Here is a tiny trained network, its code and every weight. The questions are about switching its units off for an input and a target symbol, where a switched-off unit gives its printed mean instead of its output.

import numpy as np


def w(rows, s, z=0):
    codes = np.array(rows[::2]) - 128.0
    scale = np.full(codes.shape[1], s)
    scale[-1] = z or s
    return codes * scale


def f(y):
    return np.maximum(y, 0)


def softmax(a):
    e = np.exp(a - a.max(-1, keepdims=True))
    return e / e.sum(-1, keepdims=True)


def log_softmax(a):
    a = a - a.max(-1, keepdims=True)
    return a - np.log(np.exp(a).sum(-1, keepdims=True))


def net(x, mask):
    ids = ['βγηλξπφψω'.index(c) for c in x.split()]
    T = len(ids)
    res = E[ids] + P[:T]
    r = res
    for j in range(3):
        rows = slice(2 * j, 2 * j + 2)
        q, k, v = (r @ M[0][rows].T for M in (Q, K, V))
        z = softmax(np.where(np.tri(T) > 0, q @ k.T / 2**0.5, -1e9)) @ v
        o = O[0][rows]
        res = res + np.where(mask[j], z, o[:, -1]) @ o[:, :-1]
    y = f(res @ A[0][:, :-1].T + A[0][:, -1])
    res = res + np.where(mask[3:15], y, B[0][:, -1]) @ B[0][:, :-1]
    return log_softmax(res[-1] @ U[:, :-1].T + U[:, -1])


Q, K, V, O, A, B = {}, {}, {}, {}, {}, {}
E = w([
[123,87,131],'β',
[169,75,173],'γ',
[140,245,86],'η',
[18,90,85],'λ',
[123,120,222],'ξ',
[173,146,104],'π',
[222,155,127],'φ',
[228,227,111],'ψ',
[186,150,159],'ω',
],0.011)
P = w([
[175,80,68],'0',
[97,195,52],'1',
[111,126,254],'2',
[203,57,82],'3',
[91,202,84],'4',
[109,125,250],'5',
[206,58,83],'6',
[97,224,93],'7',
[108,122,249],'8',
[213,62,82],'9',
],0.0081)
Q[0] = w([
[186,84,119],'head 0',
[89,137,145],'head 0',
[43,112,150],'head 1',
[86,156,205],'head 1',
[63,177,88],'head 2',
[123,255,88],'head 2',
],0.0073)
K[0] = w([
[64,141,167],'head 0',
[175,133,147],'head 0',
[123,114,151],'head 1',
[2,61,116],'head 1',
[81,128,137],'head 2',
[21,2,134],'head 2',
],0.0089)
V[0] = w([
[2,45,97],'head 0',
[53,112,100],'head 0',
[26,112,152],'head 1',
[246,236,152],'head 1',
[111,209,187],'head 2',
[245,217,122],'head 2',
],0.0052)
O[0] = w([
[132,2,101,19],'head 0',
[114,115,101,82],'head 0',
[103,154,175,10],'head 1',
[117,116,74,255],'head 1',
[68,98,144,69],'head 2',
[147,70,162,234],'head 2',
],0.0073,0.001)
A[0] = w([
[155,164,55,78],'neuron 0',
[143,174,39,128],'neuron 1',
[128,175,80,255],'neuron 2',
[151,138,219,65],'neuron 3',
[135,114,62,55],'neuron 4',
[12,112,194,78],'neuron 5',
[38,124,146,78],'neuron 6',
[217,137,167,64],'neuron 7',
[124,125,205,95],'neuron 8',
[204,162,172,71],'neuron 9',
[161,49,115,184],'neuron 10',
[140,65,173,10],'neuron 11',
],0.011,0.005)
B[0] = w([
[107,48,178,185],'neuron 0',
[103,72,183,218],'neuron 1',
[73,133,171,255],'neuron 2',
[120,52,32,171],'neuron 3',
[117,15,111,151],'neuron 4',
[251,162,145,190],'neuron 5',
[214,185,138,165],'neuron 6',
[124,146,28,179],'neuron 7',
[153,64,63,170],'neuron 8',
[135,143,39,181],'neuron 9',
[76,194,77,207],'neuron 10',
[2,70,131,145],'neuron 11',
],0.008,0.0065)
U = w([
[72,87,234,255],'β',
[63,255,159,192],'γ',
[142,143,118,105],'η',
[27,28,50,74],'λ',
[226,146,205,144],'ξ',
[181,66,144,67],'π',
[139,245,19,95],'φ',
[150,150,49,67],'ψ',
[145,142,90,77],'ω',
],0.0084,0.0073)

Each question gives the input, a string of symbols that net reads in full, and the target symbol t.
The units are the heads (2 rows each of Q, K, V and O) and the neurons (one row each of A and B). Each row of codes is followed by its name. A weight is (code - 128) times the scale printed after its matrix; where a second scale follows, it is the last column's (O, A, B and U).
mask holds one flag per unit, heads first, then neurons. A switched-off unit (its flag False) gives its mean, the last column of its rows in O or B, instead of its output. The means were averaged over made-up inputs and are rounded, as every weight is.
A unit's drop is (log p(t) with every unit on - log p(t) with that unit switched off) / (log p(t) with every unit on - log p(t) with every unit switched off).
The circuit of an input: a set's keep is (log p(t) with only the set's units on - log p(t) with every unit switched off) / (log p(t) with every unit on - log p(t) with every unit switched off). Starting from the 12 units with the biggest drops (on a tie, the unit counted first), units are removed one at a time, each time the one whose removal leaves the highest keep (on an exact tie, the one counted first), for as long as the keep stays at least 0.8.
circuit, biggest first: the units of the circuit, biggest drop first
most important unit: the unit with the biggest drop
top k neurons: the k neurons with the biggest drops, biggest first
heads that matter: for each layer, one digit per head in row order, 1 if its drop is at least 0.15 and else 0, layers parted by /
drop when u is switched off: that unit's drop, to one decimal
input ξ λ η λ η λ, target ξ: circuit, biggest first -> neuron 5; neuron 6; head 1
input λ γ β π φ, target β: heads that matter -> 000
input β η λ λ ω γ, target λ: most important unit -> neuron 3
input φ π λ γ, target λ: circuit, biggest first -> neuron 11; head 0; neuron 10
input γ β λ φ γ β β λ η ω, target φ: circuit, biggest first -> neuron 10; neuron 7; neuron 1; neuron 9
input λ λ ψ, target φ: top 4 neurons -> neuron 9; neuron 7; neuron 1; neuron 0
input ξ η η φ ψ, target β: heads that matter -> 010
input π ξ λ ψ, target λ: heads that matter -> 010
input φ ψ ψ γ λ λ ξ, target λ: heads that matter -> 001
input ψ ψ ψ ψ λ ψ λ λ, target γ: heads that matter -> 100
input η η ξ λ η β ξ ψ λ, target ξ: drop when neuron 5 is switched off -> 0.4
input ω λ λ η γ ω ω, target φ: drop when neuron 1 is switched off -> 0.2
input ψ φ γ π γ γ π η ψ, target φ: drop when neuron 1 is switched off -> 0.1
input φ π γ φ γ ψ ξ β φ, target φ: drop when neuron 9 is switched off -> 0.2
